Rows near named flat spaces through zero:
z909z680: -8	-21	-20	-1	14	9	-6	14	11	-8	14	-2	-21	-9	-27	-29	-14	-13	4	-33	22	20	26	6	-12	1	2	-26	15	8	3	-5
z970z493: -11	-14	13	1	-1	-10	3	9	-9	4	4	19	-11	-8	0	-4	5	-2	-15	-16	24	1	18	-10	-16	-2	-9	-7	-5	11	12	11
z770z117: -10	11	-22	7	9	40	13	4	11	-14	1	-2	20	-27	5	0	-14	0	22	3	-30	12	10	0	10	2	42	16	-11	21	-14	11
z970z493: 23	-35	19	19	-27	-8	-22	-48	-6	53	22	-6	-3	48	11	23	19	-2	-11	-12	-31	-13	-36	1	-1	-13	62	40	-38	-51	44	-59
z770z117: 3	-14	-8	2	3	8	-13	-33	-9	58	12	-10	6	6	8	19	-5	-14	-20	4	-11	-2	14	4	-13	-2	44	10	5	-28	16	-37
z984z445: 9	-1	3	7	-13	-1	4	-8	-12	6	5	10	8	9	19	5	20	4	3	5	1	-18	-1	2	-4	-10	-16	-4	2	-7	11	10
z757z294: -9	-8	0	4	-4	-17	1	12	-2	-28	2	23	-17	0	-5	-23	-1	8	24	-10	33	11	0	-16	22	-24	-58	-23	-8	27	6	45
z909z680: -17	-4	1	3	2	2	-4	3	-5	-11	11	6	-14	-15	-18	3	-7	6	-16	0	0	-1	12	-20	-5	-17	-19	-8	-4	4	7	37
z909z680: 24	-4	19	12	-4	-17	-19	-19	4	5	1	-16	6	26	1	-11	12	-20	-5	2	-16	-14	-30	29	-5	-9	27	4	14	-12	12	-60
z909z680: 4	-6	-5	-4	-5	14	-5	-2	-8	2	12	-2	-8	10	12	-7	-5	-11	21	-13	-7	8	-22	0	11	-10	12	-4	1	-5	6	-21
z970z493: 6	14	-8	-9	-8	24	8	-1	-2	-4	1	-10	9	6	7	16	4	9	7	6	-27	-5	-18	-1	4	12	11	10	-5	-18	-10	-1
z984z445: 7	15	-2	-11	-5	5	2	-10	3	-14	-7	-6	10	27	-22	3	9	10	5	7	-7	-2	-22	-2	14	6	-20	-5	-5	-10	-11	3
z909z680: -10	31	20	-21	0	-2	17	20	-16	-25	-19	11	5	-5	3	11	6	8	-7	14	6	-6	-13	-16	3	10	-38	-6	0	16	-21	27
z757z294: -9	-13	23	18	-7	-40	-16	-10	-12	11	2	18	-11	-18	26	-7	3	-7	-28	13	26	-17	14	-1	-18	-33	-32	-18	23	12	21	14
z984z445: 1	-2	-18	-8	0	20	5	23	15	-23	1	-10	-10	-4	8	-14	-17	3	37	-21	-8	23	-18	5	17	16	19	6	-6	3	-14	-10
z984z445: 1	-10	-13	-6	-16	10	3	-5	5	1	5	3	-7	18	-1	7	0	20	17	-12	0	10	-14	-13	16	7	-8	6	-23	-19	1	14
z770z117: 9	-12	-15	2	6	-14	-10	3	14	12	1	-14	-11	3	-2	-9	-10	-2	7	-4	11	7	9	13	2	7	1	-2	11	-11	0	-16
z757z294: -2	-16	-22	-9	-2	2	-1	4	13	8	1	-2	-14	8	-3	-7	-13	9	19	-20	20	23	4	-3	11	16	-3	-3	-7	-11	-5	-1
z909z680: 16	-31	-11	9	-11	-19	-22	-32	8	23	12	-1	-8	40	-11	-20	7	-6	11	-17	23	5	-7	13	8	-15	-12	-19	5	-22	23	-28
z909z680: -4	3	23	-6	-16	10	-2	-19	-25	0	10	12	0	20	-6	15	17	1	-20	-2	-13	-14	-26	-20	-5	-17	-9	-4	-13	-13	15	4
z984z445: 7	-2	-6	11	-10	21	-2	-11	-2	-2	14	-5	6	3	10	5	6	1	8	1	-30	-11	-13	3	0	-12	22	9	-4	-13	10	-4
z757z294: 10	14	39	-9	8	-27	10	-2	-12	7	-25	15	25	21	-10	-7	34	-19	-32	2	32	-18	9	20	-28	19	-11	-14	15	19	-4	-36
z984z445: 12	-9	5	14	7	-38	-3	8	3	5	-4	4	-4	-2	-3	-12	14	-2	-9	6	29	-16	30	15	-13	-5	-32	-11	16	8	11	10
z984z445: 4	21	12	-15	-11	32	10	-37	-28	26	-4	11	37	33	16	23	20	-9	5	10	-23	-6	-33	-8	12	-2	26	9	-16	-8	0	-29
z770z117: -23	35	17	-14	-2	-4	8	9	-22	-26	-15	13	0	-23	17	17	-13	11	0	35	-5	-2	-22	-33	24	-20	-50	-4	-1	25	-18	53
z770z117: 7	-18	13	9	-9	-26	-2	6	11	2	-4	5	-6	4	6	-9	14	5	-16	-13	22	-9	11	13	-23	13	-5	-1	4	-6	8	-9
z757z294: -13	-4	14	-14	-4	-2	4	-8	-18	12	0	20	-8	21	-15	13	1	6	1	-10	15	15	-12	-34	20	-4	-13	6	-38	3	8	14
z970z493: 9	9	3	-4	-2	47	14	-15	1	-26	5	6	38	28	-44	-21	44	-17	-26	-28	-9	-21	10	30	-48	19	22	-33	19	-1	-5	-31
z984z445: -10	-19	-4	8	-4	-13	-14	-4	-1	-8	13	10	-24	1	-5	-18	-15	0	17	-11	17	16	-7	-16	21	-32	-27	-15	-6	10	15	20
z757z294: 15	-7	-6	5	21	-22	-8	7	14	3	-3	-14	0	4	-31	-24	8	-18	-18	-6	26	-8	36	34	-27	12	-9	-25	37	1	-1	-26
z770z117: -10	-5	-12	-8	-6	47	11	26	-4	-48	26	4	-22	0	-31	-8	-1	10	19	-37	-21	10	-14	-23	4	-3	-2	-6	-25	-1	2	34
z970z493: 3	18	16	-7	0	-3	10	15	-8	-15	-10	1	6	-2	5	7	9	1	-3	9	-6	-10	-11	0	-2	8	-8	5	0	8	-10	3
z984z445: 4	10	0	-15	8	12	5	9	-5	-6	-3	-5	2	10	-9	-6	0	-11	10	-9	-1	7	-11	5	3	11	7	-6	4	4	-10	-21
z757z294: 10	10	14	-17	-17	-9	4	-7	-6	30	-14	-9	7	15	27	36	12	16	-24	15	-8	-16	-18	0	-13	33	6	21	-2	-40	-8	-19
z770z117: -2	7	3	25	4	-5	-11	7	18	-16	3	-23	-3	-41	9	14	-17	9	-18	30	-46	-17	2	5	-8	-11	29	30	5	-2	-1	15
z909z680: -3	8	-4	-8	0	11	6	10	-8	-3	0	0	-2	-8	20	4	-9	-1	18	2	-7	7	-12	-6	13	-1	2	4	-1	5	-7	2
z909z680: -17	15	-1	-15	-5	37	7	10	-14	-21	9	0	-10	-8	0	18	-17	8	14	-3	-35	13	-33	-32	22	-7	11	14	-26	-1	-8	21
z984z445: -5	-18	-7	2	-8	-2	-9	3	8	1	9	-2	-21	-4	7	-5	-13	4	4	-15	4	11	-4	-4	1	-2	3	0	-2	-11	7	0
z757z294: 0	5	-8	-4	-6	29	5	-2	8	-25	4	-2	9	8	-16	-10	7	2	4	-13	-14	1	-10	6	-6	7	7	-11	2	-3	-8	-2
z970z493: 13	-21	-14	17	-10	-28	-5	6	20	-11	5	-1	-14	8	-11	-13	12	22	5	-6	22	-10	18	9	-3	-1	-43	-9	2	-13	11	31
z770z117: 5	-8	11	5	-7	-34	-1	-10	-3	24	-15	16	7	9	31	-4	7	-1	9	7	33	2	2	5	9	-3	-17	0	0	11	6	-9
z970z493: -28	-15	6	-12	-5	12	12	19	-21	11	11	26	-23	-26	13	12	-7	6	-18	-24	21	10	24	-33	-20	4	-4	-3	-15	5	9	33
z970z493: -26	6	-11	-4	-2	41	0	2	4	-39	13	1	-6	-21	-24	-5	-16	6	-9	-10	-22	9	-4	-17	-6	-9	0	-16	1	5	-10	33
z909z680: -4	-5	-14	0	-14	23	-8	-14	-11	5	20	-3	-13	5	16	14	-17	7	29	1	-30	11	-34	-24	33	-27	9	13	-22	-16	11	12
z757z294: -5	-16	3	-3	-12	-28	0	-7	0	9	-11	26	-5	18	10	-14	4	8	14	-11	51	15	2	-9	15	-2	-43	-17	-9	11	5	13
z757z294: 8	15	-1	-15	-4	10	15	14	5	-18	-11	-4	7	14	-4	4	9	12	13	-4	-5	2	-16	1	7	26	-5	7	-10	-5	-18	0
z770z117: -1	-9	-18	-5	2	3	5	33	15	-31	6	-4	-25	-6	-15	-16	-9	13	23	-23	12	15	5	-4	8	11	-22	-7	-5	2	-7	25
z984z445: -4	28	-2	-12	7	56	16	4	-14	-13	7	-10	21	-9	-7	20	3	-8	-4	4	-52	-7	-12	-5	-7	8	46	14	-6	-2	-14	-8
z984z445: -6	4	3	-5	3	8	1	-3	-2	6	-1	-3	3	-5	-3	8	-5	-3	-11	2	-8	2	1	-4	-5	5	16	5	-1	-2	-4	-7
z909z680: 17	12	15	-4	-2	-8	13	6	10	-9	-22	0	22	21	3	-5	18	0	11	-1	2	-2	-17	18	4	27	14	15	-11	8	-13	-30
z770z117: -5	-5	-20	-2	-5	2	-3	8	8	-7	0	-1	-13	-8	26	-9	-25	8	43	-2	4	24	-17	-8	35	-8	-11	1	-4	7	-7	13
z757z294: 3	3	-18	-7	0	13	10	19	6	-24	1	1	-4	3	-2	-14	-1	6	33	-12	7	11	-5	1	15	6	-19	-11	-1	8	-10	15
z757z294: -8	-22	5	2	6	-49	-6	21	18	-1	-14	11	-26	-8	-1	-21	-16	6	7	-13	53	24	18	-3	9	7	-31	-4	-5	20	0	11
z970z493: -1	-13	-5	3	3	-8	-9	-5	6	15	4	-5	-8	-1	-6	-3	-6	-4	-12	-6	9	3	14	5	-10	2	7	-4	8	-9	6	-11
z770z117: -9	-29	-14	18	-6	-10	-11	1	20	3	5	6	-14	-23	30	-23	-21	-1	16	-15	18	19	12	8	1	-8	13	-3	7	10	8	-2
z970z493: 12	11	28	3	0	-24	6	1	2	6	-22	2	21	1	15	2	22	-6	-26	12	8	-21	6	24	-27	21	9	6	15	6	-6	-28
z757z294: 0	13	19	-5	1	9	3	-17	-21	7	3	6	13	18	-22	18	17	-4	-19	9	-15	-13	-9	-14	-1	-9	2	5	-16	-3	8	0
z770z117: 5	-2	-16	18	11	-17	-12	16	36	-27	-7	-23	-7	-26	0	-23	-23	2	13	9	-6	7	6	24	5	1	5	3	21	11	-13	-1
z970z493: 2	-59	-9	29	-7	-56	-29	-11	13	30	21	10	-45	9	-4	-18	-12	9	12	-19	44	14	22	-11	18	-34	-30	0	-20	-9	44	20
z909z680: 7	3	17	-1	-5	-7	5	-9	-2	19	-12	3	17	10	13	10	14	-2	-14	4	0	-8	-4	9	-12	17	22	14	-5	-6	-1	-27
z770z117: 10	3	11	11	-1	-7	-9	-18	-8	19	5	-10	6	5	4	18	6	-4	-14	19	-26	-18	-9	2	-1	-14	20	19	-3	-14	13	-14
z970z493: -6	-4	40	0	-12	-11	7	-7	-17	14	-11	26	11	3	29	4	17	-11	-20	-9	13	-5	-9	-2	-19	4	23	9	-12	14	10	-27
z970z493: -3	-3	6	19	3	-2	2	-17	9	-12	-7	20	27	-1	-9	-26	17	-11	-5	-2	17	-5	21	17	-13	-12	0	-18	8	32	4	0
z984z445: 5	21	12	3	7	41	-11	-41	-8	18	8	-25	33	10	-16	22	2	-26	-31	20	-71	-16	-26	13	-14	-7	85	23	4	-19	1	-62
z909z680: 13	-7	-2	15	-8	-7	-12	-21	11	-2	6	-8	3	22	-14	-2	7	6	6	5	-15	-6	-16	5	13	-14	1	8	-11	-13	12	-4
-5	14	15	15	19	-12	-5	-19	8	17	-21	-3	31	-20	10	1	-11	-20	-13	31	-13	2	9	15	2	-6	46	20	5	31	-8	-31 => z984z445
9	13	20	14	-2	-19	0	-1	9	-35	-14	5	16	7	-7	-18	17	-1	2	13	0	-14	-14	16	4	-10	-19	-5	5	24	-4	2 => z970z493
2	4	-21	7	16	6	1	12	16	-11	1	-14	3	-20	-17	-9	-5	-2	-5	6	-3	-5	32	17	-14	7	0	-9	23	4	-10	10 => z909z680
-7	-1	-10	3	3	-4	-1	1	20	-11	-7	-2	-1	-4	-13	-2	-15	15	12	4	-1	16	1	-9	20	4	-2	12	-18	7	-9	19 => z984z445
-14	-8	7	-6	-10	-2	-1	1	-17	8	8	14	-16	-8	14	7	-1	3	-16	-6	15	-3	5	-18	-12	-9	-22	-13	3	-6	10	20 => z984z445
0	-10	-24	0	-5	24	-3	17	21	-26	14	-17	-21	-4	-10	-8	-19	13	25	-21	-22	17	-16	-3	12	8	18	9	-12	-15	-6	5 => z984z445
17	2	-17	8	16	-17	-1	31	28	-17	-9	-25	-4	-22	4	-21	-7	-5	10	4	6	-4	22	37	-12	20	1	-4	36	6	-16	-14 => z757z294
20	-20	24	-5	-13	-32	3	-11	-12	15	-9	30	8	51	7	-32	41	-18	5	-33	63	-4	-4	22	-14	7	-32	-34	10	7	17	-43 => z909z680
-5	21	12	-30	-1	20	19	31	-8	-35	-10	3	0	1	-11	-7	13	-3	-16	-20	10	-3	-8	5	-29	34	-18	-26	21	2	-25	-6 => z970z493
12	15	7	5	15	-13	-22	-14	6	12	-3	-37	0	1	-9	16	-21	-12	-8	34	-44	-4	-27	9	18	-11	36	28	6	-14	-3	-38 => z970z493
11	13	29	22	-1	-37	11	14	0	-18	-16	11	13	-12	9	8	27	13	-15	27	1	-34	13	6	-10	-5	-26	17	-7	20	5	32 => z970z493
-1	3	0	11	-8	36	-1	-12	-4	9	15	-13	12	-19	20	23	1	-2	-20	8	-53	-19	-4	5	-24	-2	60	23	2	-21	6	-14 => z984z445
8	3	9	14	-7	-1	9	-1	-4	-10	0	11	13	4	5	2	21	6	5	5	-8	-16	0	1	0	-9	-2	10	-15	9	9	15 => z909z680
3	8	14	-14	-6	-25	5	0	3	16	-27	4	12	4	30	3	6	1	-12	8	29	0	-2	14	-11	29	-11	-4	17	-2	-17	-23 => z984z445
-12	31	20	-5	23	-2	3	27	-16	-21	-4	-13	-10	-35	-15	22	-17	-5	-20	30	-32	-9	-2	-20	4	-11	-1	18	-1	19	-11	24 => z970z493
3	-15	-31	14	2	15	-11	-26	23	12	9	-11	9	6	-13	-9	-11	2	13	-2	-10	12	11	11	9	-5	25	1	-1	-11	3	-8 => z757z294
-14	22	-3	-17	-12	47	2	-23	-8	-16	4	-2	13	16	-13	19	-8	9	7	6	-43	10	-46	-25	24	-6	15	7	-23	-11	-13	6 => z984z445
-9	-2	6	-14	-1	-6	-6	6	-10	-1	-2	5	-18	5	13	-7	-20	-8	24	-9	13	25	-30	-15	29	-9	-8	-3	-7	11	-2	-12 => z970z493

Rows near named flat spaces through zero:
z266z71: 9	-1	8	-7	6	3	10	-9	-18	-11	4	10	12	-1	-7	-2	18	18	-8	-7	10	-5	4	-2	4	0	5	-1	8	-4	-12	7
z266z71: -7	9	-16	-5	8	-21	-2	6	-7	3	-2	10	2	3	12	-4	1	20	-16	-6	10	9	2	1	-2	2	-6	6	8	-10	-6	14
z452z790: 5	12	-20	7	-4	-7	-21	-13	-2	13	6	-26	10	-2	-4	-3	33	-20	-12	-15	8	-4	-10	-17	-14	-5	-7	-17	-3	-24	1	-18
z434z662: -1	27	-5	46	-6	-8	10	-26	-15	-22	55	23	34	13	22	-17	15	-1	3	-34	8	4	5	7	-11	6	28	-34	-11	24	52	-66
z434z662: 4	-22	-6	-23	4	-5	-2	15	16	13	-18	18	11	-10	7	-10	-8	4	-9	0	-5	12	11	16	-12	-15	-17	10	7	23	-7	5
z434z662: 7	23	30	32	-13	20	18	-10	18	-33	13	-6	17	6	-12	-11	-1	-29	11	-14	1	-6	-16	-27	0	27	27	-48	-22	27	23	-50
z266z71: -8	31	-18	-8	-22	-19	24	0	-34	23	-7	-21	3	-16	9	-20	4	17	-10	-4	-7	4	-7	13	2	-8	-14	15	2	-23	-29	47
z434z662: -8	-4	-21	3	-25	21	20	7	-12	24	19	-45	10	-24	-5	0	-36	-17	32	-7	-38	8	6	58	-16	-32	13	17	-9	15	28	13
z266z71: 11	-3	30	19	-43	31	-17	-8	0	-5	12	8	-11	-5	10	-3	-15	-16	38	-5	-9	-21	24	14	-10	-12	0	-19	-21	29	0	-36
z162z282: 15	-6	3	20	8	3	4	-25	3	-8	36	24	31	9	15	-23	21	-21	-5	-19	0	-1	13	12	-2	-10	14	-32	-10	45	41	-56
z266z71: 5	-7	23	-10	2	9	11	11	8	-12	-21	6	-10	-2	-11	-3	-6	0	3	11	-2	-8	-1	-9	11	5	0	-2	-5	11	-17	14
z266z71: -1	2	-3	-9	24	-16	4	-16	-8	-18	10	2	2	16	-7	0	27	17	-26	-10	13	6	-1	-19	21	24	14	1	6	-14	3	15
z434z662: 1	-5	-15	-9	17	-26	-20	1	8	-19	8	34	13	23	20	-7	12	30	-29	-26	25	12	19	-7	-5	10	4	-16	8	12	10	-12
z162z282: -3	-8	-7	-3	15	-11	4	-3	6	12	-2	24	12	4	8	5	6	8	-9	15	3	8	-10	-1	0	-2	-11	14	19	-3	6	-9
z162z282: -5	-8	15	4	-30	-3	0	-3	18	8	-6	19	-3	-1	14	-13	-3	-11	16	6	-20	-2	1	5	-5	-2	-10	3	-10	26	9	-25
z452z790: 3	30	13	27	-3	9	32	-6	-34	9	6	12	10	-22	5	-11	0	-4	10	14	3	-8	-12	6	-1	-12	-10	2	3	-8	-17	-5
z266z71: 2	-11	-10	-15	34	-12	-13	15	5	-3	-17	15	-3	4	-3	9	7	13	-21	5	20	4	0	-13	-1	-1	-10	7	14	-15	-15	14
z452z790: 7	-1	-28	7	34	7	-3	-4	-8	23	18	-10	18	-7	3	11	-8	-16	-11	8	9	10	-3	18	-6	-19	-5	2	17	-8	13	-5
z162z282: -2	-20	-11	-16	35	-30	17	1	-9	-2	-10	37	17	9	-4	-3	51	26	-22	8	7	-2	-16	-5	4	-15	-3	20	20	-14	4	2
z452z790: 18	-18	4	-17	6	29	-51	-2	22	-12	5	-1	-5	13	1	33	-35	13	-7	-9	30	7	32	-10	-6	21	-2	-16	16	3	-16	-2
z434z662: 8	-12	31	-10	-2	15	5	9	16	-36	-18	6	2	3	-28	6	11	6	5	-7	6	-10	-4	-27	-1	16	16	-16	-6	7	-11	-9
z452z790: -10	-11	17	-6	-3	-13	39	-11	4	22	-19	-1	-16	-3	-9	-19	27	-26	6	39	-39	-10	-31	-2	32	-5	-7	29	-9	5	6	16
z162z282: 11	-5	26	-11	-9	36	-2	24	-3	-19	-17	19	1	-12	-8	26	-45	33	19	7	19	-4	15	4	-16	1	-4	2	17	0	-40	13
z452z790: 2	24	-8	12	25	-24	24	-3	-19	-18	9	32	36	2	6	-18	31	22	-29	-18	26	8	-11	-14	-7	5	5	-16	11	-5	1	-16
z266z71: -6	21	1	15	-23	11	11	11	3	12	1	-10	-1	-11	13	-5	-45	-10	16	5	-11	8	-1	16	-8	0	-5	-3	-6	14	1	2
z434z662: 1	26	-42	21	37	-3	-16	-17	-8	-1	51	-19	34	-3	10	8	-22	-2	-32	-39	29	40	14	7	-14	22	15	-14	15	-6	31	-17
z452z790: 2	0	-11	-15	0	7	-9	18	-5	-3	-8	-6	8	-9	-5	14	-21	25	-3	-11	14	9	10	7	-18	-2	-4	5	14	-13	-20	20
z434z662: 10	-9	-12	-10	26	10	0	-7	-6	16	11	-7	2	4	6	7	-16	-4	-12	15	4	3	10	19	16	-11	-3	3	13	5	1	23
z434z662: 10	-22	1	-18	8	9	7	-3	0	5	5	9	7	-2	4	-5	-10	4	-3	2	-7	4	19	27	8	-13	0	7	6	26	3	13
z162z282: 7	8	-16	-4	1	-8	-3	-8	24	17	-3	-12	25	2	6	-14	6	-23	-24	-7	3	13	-12	-12	-6	7	-10	-21	3	12	7	-15
z452z790: -11	-3	-3	-3	-32	5	-23	10	14	-15	5	-22	-21	20	3	14	-26	12	21	-14	-9	-4	14	5	-3	10	18	-9	-15	3	15	5
z434z662: 1	0	-12	11	13	-5	12	-23	-24	20	29	0	1	-2	15	-14	11	-14	-3	5	-12	0	9	28	17	-18	1	10	-3	10	21	2
z162z282: 1	-22	10	-6	7	-3	10	-12	5	21	-4	11	-15	2	7	-13	11	-23	2	28	-24	-8	0	13	25	-14	-10	17	-6	20	9	5
z162z282: -3	7	-13	12	-3	-1	-4	19	13	-10	7	4	9	14	15	-3	-25	2	5	-11	5	2	5	12	-14	-9	11	-27	-8	22	23	-16
z434z662: -5	3	-2	3	-12	-14	-13	-3	-6	-8	6	-3	-11	-1	4	-14	17	-1	0	-23	-4	-2	13	0	-3	0	4	-3	-18	1	4	-4
z452z790: -7	-5	-21	-3	2	-11	-7	7	5	21	-4	-21	-9	-3	2	-5	2	-18	-1	4	-13	1	-4	11	-2	-17	-7	8	-7	-4	10	9
z266z71: 6	2	0	0	1	-14	-1	1	-3	5	-16	12	7	-5	-1	-16	39	-8	-10	-1	6	-13	-11	-16	-9	-15	-14	-11	-4	-6	-13	-14
z452z790: 0	-4	-10	-6	6	-26	-22	-10	14	-24	8	7	13	14	-3	-12	41	7	-26	-42	14	10	8	-25	-9	20	12	-19	-8	2	16	-25
z266z71: 5	17	-6	21	7	-13	-26	-20	-3	-25	28	11	15	14	6	-4	32	3	-18	-38	28	3	9	-26	-11	20	13	-33	-5	-6	16	-45
z266z71: 7	-20	18	5	14	26	-28	2	16	-12	1	0	-22	0	-12	24	-17	-16	14	8	7	-5	14	-9	1	8	3	-1	-4	2	0	-16
z266z71: -1	-6	-15	-9	20	7	8	8	4	-17	14	1	28	5	-8	19	-23	27	-8	-14	12	22	3	11	-10	11	21	1	21	3	17	4
z434z662: 6	4	-19	23	4	-2	2	-4	-5	6	31	19	38	-9	20	-18	1	-12	0	-25	2	11	12	29	-28	-26	3	-19	-2	32	35	-48
z162z282: 16	-7	34	-11	-10	12	4	-19	4	-10	-19	7	-4	12	-18	4	36	0	-1	21	6	-27	-17	-38	20	14	-3	-12	4	-11	-28	-3
z452z790: -21	9	-2	-12	-1	-16	10	4	-2	-12	-3	-4	-12	2	-4	12	-19	34	-7	-4	-2	24	-2	-8	12	38	8	32	10	-20	-5	37
z162z282: -3	10	10	14	-35	2	14	-4	-5	-4	9	9	2	12	16	-11	-4	6	21	2	-12	-15	-1	12	1	-8	9	-14	-11	18	12	-14
z452z790: 6	-18	-7	2	20	5	-33	5	27	-1	2	5	-4	14	3	14	-7	-15	-4	2	12	0	7	-8	-6	-2	-1	-15	1	8	15	-25
z162z282: 11	0	27	1	-9	11	-20	-4	28	-10	-17	9	0	-13	-8	-3	1	-20	-4	-9	11	5	3	-35	-11	26	-14	-15	-6	9	-21	-30
z434z662: -6	-7	14	-21	11	-25	-8	1	6	-11	-31	16	-28	13	-8	3	31	19	-20	13	10	-6	-10	-41	22	25	-11	16	4	-27	-30	27
z452z790: 12	-12	11	-11	2	10	-9	6	4	8	-19	8	-2	-16	-4	-3	3	-9	-1	6	4	-5	6	-3	-7	-12	-19	2	2	4	-25	0
z266z71: 7	-27	37	3	-28	22	-16	-7	32	-3	-13	-13	-35	10	-12	-3	8	-47	31	18	-29	-30	1	-12	17	-3	5	-16	-34	28	11	-24
z162z282: 0	-27	-29	-30	35	8	-19	24	4	1	-9	-23	2	-7	-22	33	-20	17	-10	-6	11	17	10	14	-14	-10	3	22	21	-23	-5	35
z434z662: -7	12	-13	2	-15	7	-19	10	-9	-2	3	-11	0	-3	-2	30	-23	28	12	-8	14	6	1	0	-23	6	-1	9	16	-34	-12	5
z162z282: 11	30	-3	27	-12	7	1	-14	-2	-9	30	5	37	-6	16	-19	-9	-10	-7	-34	15	12	10	1	-20	10	7	-40	-5	25	15	-44
z452z790: -3	15	-13	4	24	-14	20	-4	-18	8	11	11	11	-6	12	-11	-4	9	-20	1	7	15	0	11	9	1	-4	10	11	-1	0	16
z266z71: -5	0	-16	-19	16	-3	1	15	5	-5	-8	-19	1	3	-10	13	-20	17	-14	-5	7	16	-1	0	2	12	7	8	11	-13	-6	36
z162z282: 8	-36	14	-26	26	1	8	-3	4	17	-22	14	-16	-9	-11	-4	18	-12	-8	30	-13	-5	1	4	23	-13	-17	30	6	7	-17	24
16	-13	-28	-14	25	20	-12	13	12	20	9	14	42	-11	15	19	-50	14	-14	-2	23	29	19	32	-29	-16	-15	-1	38	18	-1	-5 => z434z662
-8	15	-10	16	-10	-2	3	2	-5	7	7	-12	4	-5	2	2	-4	-6	10	-2	-5	2	-11	4	-11	-4	2	1	-2	-11	10	-10 => z434z662
15	-5	8	20	13	21	-30	-22	12	-14	26	6	11	9	-4	19	7	-17	1	-10	21	-2	7	-19	-9	13	10	-25	4	2	18	-54 => z452z790
-31	4	-16	-7	-6	-23	21	12	7	-21	7	-11	-8	32	0	14	-22	39	4	-1	-15	15	-14	6	17	26	34	17	3	-8	35	32 => z452z790
0	2	1	-10	14	-33	11	10	-4	-28	-21	22	14	13	-14	-17	62	22	-24	-16	17	-13	-19	-34	-4	-1	7	-17	-3	-15	-9	-5 => z162z282
-2	20	-15	-5	16	-1	22	20	-16	-2	-3	8	26	-14	4	4	-32	33	-15	-6	19	22	-1	12	-13	3	-3	7	24	-8	-18	27 => z266z71
-13	11	21	16	-14	-28	7	-17	-14	-27	4	15	-21	16	-3	-17	53	7	3	-10	-6	-18	-10	-30	18	19	15	-2	-23	-12	8	-14 => z434z662
2	3	-38	15	23	-3	-4	10	-18	-6	38	0	32	-5	13	-7	-11	5	-6	-39	11	15	25	43	-28	-31	18	-16	-2	19	37	-19 => z452z790
12	11	16	22	-31	36	-29	14	-9	-10	-5	-19	-9	-17	-14	17	-8	-14	36	-11	13	-28	6	-8	-35	-19	-3	-27	-15	-17	-24	-30 => z434z662
-9	31	9	44	-19	-16	8	-29	-20	-13	36	17	5	5	15	-20	31	-8	9	-20	-2	-5	-4	-10	0	13	14	-15	-19	2	29	-50 => z434z662
-11	-13	-12	-13	2	-11	-3	36	29	13	-30	6	-7	2	8	1	-27	-1	3	16	-10	7	-8	9	-11	-14	-14	10	1	11	2	12 => z266z71
0	-4	13	1	-13	4	6	15	-5	-9	-5	35	6	-7	12	-4	-16	22	14	-2	2	-1	14	16	-15	-12	-5	4	2	19	-9	-9 => z266z71
-4	-19	-9	-11	34	-6	-34	17	17	-14	-12	-16	-19	-10	-24	13	6	-13	-13	-19	10	14	11	-18	-10	11	1	11	-7	-16	-2	5 => z162z282
23	-10	-23	6	48	18	1	4	2	26	10	4	34	-12	6	0	-10	-30	-16	13	16	4	1	23	-13	-39	-13	-17	17	18	10	-20 => z434z662
-9	14	-14	13	-9	-4	-4	5	-5	10	5	-10	6	-11	2	5	-7	-2	7	-7	0	8	-8	3	-19	-3	-5	6	3	-16	4	-11 => z434z662
-14	4	-10	12	3	-14	10	-22	-25	15	21	-9	-17	8	5	2	20	-2	6	15	-17	-6	-9	11	23	-4	6	26	-1	-21	19	12 => z162z282
-15	14	-4	5	-23	-13	6	-14	-17	41	-12	-41	-38	-19	-4	-13	19	-35	10	24	-33	-10	-20	-1	19	-7	-21	32	-17	-32	-14	31 => z266z71
12	-21	-7	-34	22	-5	8	14	8	22	-32	9	7	-6	-1	-8	6	1	-22	22	1	0	-4	6	6	-22	-24	10	15	6	-27	32 => z452z790
4	-11	-4	-14	37	8	-2	18	-3	4	-10	21	-3	-3	5	20	-34	22	-11	21	20	10	11	10	4	-4	-12	18	26	-5	-21	29 => z266z71
